Below is a small trained network, with its code and all its weights. Each question gives an input and a target symbol and asks what happens when units are switched off, that is, made to give their printed mean instead of their output.

import numpy as np


def w(rows, s, z=0):
    codes = np.array(rows[::2]) - 128.0
    scale = np.full(codes.shape[1], s)
    scale[-1] = z or s
    return codes * scale


def norm(h):
    return h / np.sqrt((h * h).mean(-1, keepdims=True) + 1e-5)


def f(y):
    return np.maximum(y, 0)


def softmax(a):
    e = np.exp(a - a.max(-1, keepdims=True))
    return e / e.sum(-1, keepdims=True)


def log_softmax(a):
    a = a - a.max(-1, keepdims=True)
    return a - np.log(np.exp(a).sum(-1, keepdims=True))


def net(x, mask):
    ids = ['αβγδεηθλξστφψω'.index(c) for c in x.split()]
    T = len(ids)
    res = E[ids] + P[:T]
    r = norm(res)
    for j in range(2):
        rows = slice(2 * j, 2 * j + 2)
        q, k, v = (r @ M[0][rows].T for M in (Q, K, V))
        z = softmax(np.where(np.tri(T) > 0, q @ k.T / 2**0.5, -1e9)) @ v
        o = O[0][rows]
        res = res + np.where(mask[j], z, o[:, -1]) @ o[:, :-1]
    y = f(norm(res) @ A[0][:, :-1].T + A[0][:, -1])
    res = res + np.where(mask[2:18], y, B[0][:, -1]) @ B[0][:, :-1]
    return log_softmax(norm(res)[-1] @ U[:, :-1].T + U[:, -1])


Q, K, V, O, A, B = {}, {}, {}, {}, {}, {}
E = w([
[242,148,115],'α',
[72,94,115],'β',
[146,158,133],'γ',
[150,99,119],'δ',
[242,205,135],'ε',
[151,97,119],'η',
[143,93,116],'θ',
[69,129,123],'λ',
[137,165,136],'ξ',
[254,151,132],'σ',
[99,77,114],'τ',
[121,164,134],'φ',
[233,238,133],'ψ',
[139,160,133],'ω',
],0.0063)
P = w([
[128,126,157],'0',
[131,170,115],'1',
[153,166,1],'2',
[155,100,127],'3',
[112,99,248],'4',
[77,177,146],'5',
[124,170,14],'6',
],0.0078)
Q[0] = w([
[166,43,44],'head 1',
[115,88,227],'head 1',
[180,85,25],'head 2',
[100,206,2],'head 2',
],0.013)
K[0] = w([
[103,148,227],'head 1',
[112,205,76],'head 1',
[75,184,204],'head 2',
[138,66,250],'head 2',
],0.015)
V[0] = w([
[139,158,27],'head 1',
[111,87,111],'head 1',
[39,54,51],'head 2',
[6,191,200],'head 2',
],0.013)
O[0] = w([
[151,28,84,1],'head 1',
[153,142,130,155],'head 1',
[106,189,34,142],'head 2',
[142,7,72,168],'head 2',
],0.011,0.0015)
A[0] = w([
[107,187,157,243],'neuron 1',
[108,154,118,5],'neuron 2',
[246,143,110,6],'neuron 3',
[150,126,124,89],'neuron 4',
[92,92,206,53],'neuron 5',
[126,105,154,136],'neuron 6',
[213,138,114,39],'neuron 7',
[155,106,157,92],'neuron 8',
[89,164,109,117],'neuron 9',
[167,99,181,60],'neuron 10',
[117,174,157,70],'neuron 11',
[104,95,107,94],'neuron 12',
[146,186,171,80],'neuron 13',
[77,165,195,34],'neuron 14',
[127,78,123,67],'neuron 15',
[248,143,109,2],'neuron 16',
],0.014,0.0035)
B[0] = w([
[183,171,171,255],'neuron 1',
[132,171,147,143],'neuron 2',
[247,113,87,151],'neuron 3',
[145,130,120,131],'neuron 4',
[79,136,213,197],'neuron 5',
[93,135,142,165],'neuron 6',
[210,114,102,145],'neuron 7',
[73,140,128,164],'neuron 8',
[63,150,116,203],'neuron 9',
[45,142,142,185],'neuron 10',
[145,100,83,177],'neuron 11',
[138,93,138,163],'neuron 12',
[161,91,75,196],'neuron 13',
[216,93,92,188],'neuron 14',
[132,91,160,164],'neuron 15',
[253,114,93,151],'neuron 16',
],0.037,0.0058)
U = w([
[182,124,195,53],'α',
[57,110,34,229],'β',
[108,121,162,121],'γ',
[164,102,105,114],'δ',
[118,119,167,164],'ε',
[164,122,109,129],'η',
[182,145,90,123],'θ',
[103,11,74,244],'λ',
[99,110,143,91],'ξ',
[142,124,141,24],'σ',
[103,244,103,250],'τ',
[93,90,150,178],'φ',
[107,111,146,74],'ψ',
[101,113,148,115],'ω',
],0.012,0.002)

Each question gives the input, a string of symbols that net reads in full, and the target symbol t.
The units are the heads (2 rows each of Q, K, V and O) and the neurons (one row each of A and B). Each row of codes is followed by its name. A weight is (code - 128) times the scale printed after its matrix; where a second scale follows, it is the last column's (O, A, B and U).
mask holds one flag per unit, heads first, then neurons. A switched-off unit (its flag False) gives its mean, the last column of its rows in O or B, instead of its output. The means were averaged over made-up inputs and are rounded, as every weight is.
A unit's drop is (log p(t) with every unit on - log p(t) with that unit switched off) / (log p(t) with every unit on - log p(t) with every unit switched off).
The circuit of an input: a set's keep is (log p(t) with only the set's units on - log p(t) with every unit switched off) / (log p(t) with every unit on - log p(t) with every unit switched off). Starting from the 12 units with the biggest drops (on a tie, the unit counted first), units are removed one at a time, each time the one whose removal leaves the highest keep (on an exact tie, the one counted first), for as long as the keep stays at least 0.8.
units of the circuit, in order: the units of the circuit, biggest drop first
most important unit: the unit with the biggest drop
k most important neurons: the k neurons with the biggest drops, biggest first
which heads matter: for each layer, one digit per head in row order, 1 if its drop is at least 0.15 and else 0, layers parted by /
drop of u: that unit's drop, to one decimal
input λ ψ θ, target λ: most important unit	head 2
input τ α φ γ β ξ ω, target β: which heads matter	11
input λ θ η, target λ: which heads matter	01
input τ η ω, target τ: which heads matter	11
input τ τ θ λ, target τ: which heads matter	01
input ξ λ β τ β τ θ, target β: units of the circuit, in order	neuron 1; head 2; head 1
input β σ λ τ λ τ δ, target λ: which heads matter	01
input λ τ α λ α θ, target λ: which heads matter	10
input τ β λ λ, target β: units of the circuit, in order	head 2; neuron 1
input ω τ δ θ, target τ: units of the circuit, in order	head 1; head 2; neuron 9
input τ ε ε λ α ω, target λ: 2 most important neurons	neuron 1; neuron 5
input λ β β τ ξ, target β: units of the circuit, in order	head 1; neuron 1; head 2
input θ λ ψ φ, target λ: units of the circuit, in order	head 2; neuron 1
input λ τ τ, target λ: units of the circuit, in order	head 2
input ψ τ ψ β η τ, target β: 2 most important neurons	neuron 1; neuron 5
input β λ θ, target β: 2 most important neurons	neuron 1; neuron 14
input τ β ω τ τ β β, target τ: 2 most important neurons	neuron 5; neuron 10
input ω β τ ψ τ λ ξ, target τ: 2 most important neurons	neuron 9; neuron 14
input τ δ δ, target τ: drop of head 1	0.7
input τ θ τ ε η, target τ: units of the circuit, in order	head 2
input ψ τ ω β τ η, target β: drop of neuron 1	0.2
input ε ε τ τ τ γ, target τ: drop of head 2	3.3
input δ σ λ φ φ, target λ: drop of neuron 15	0.0
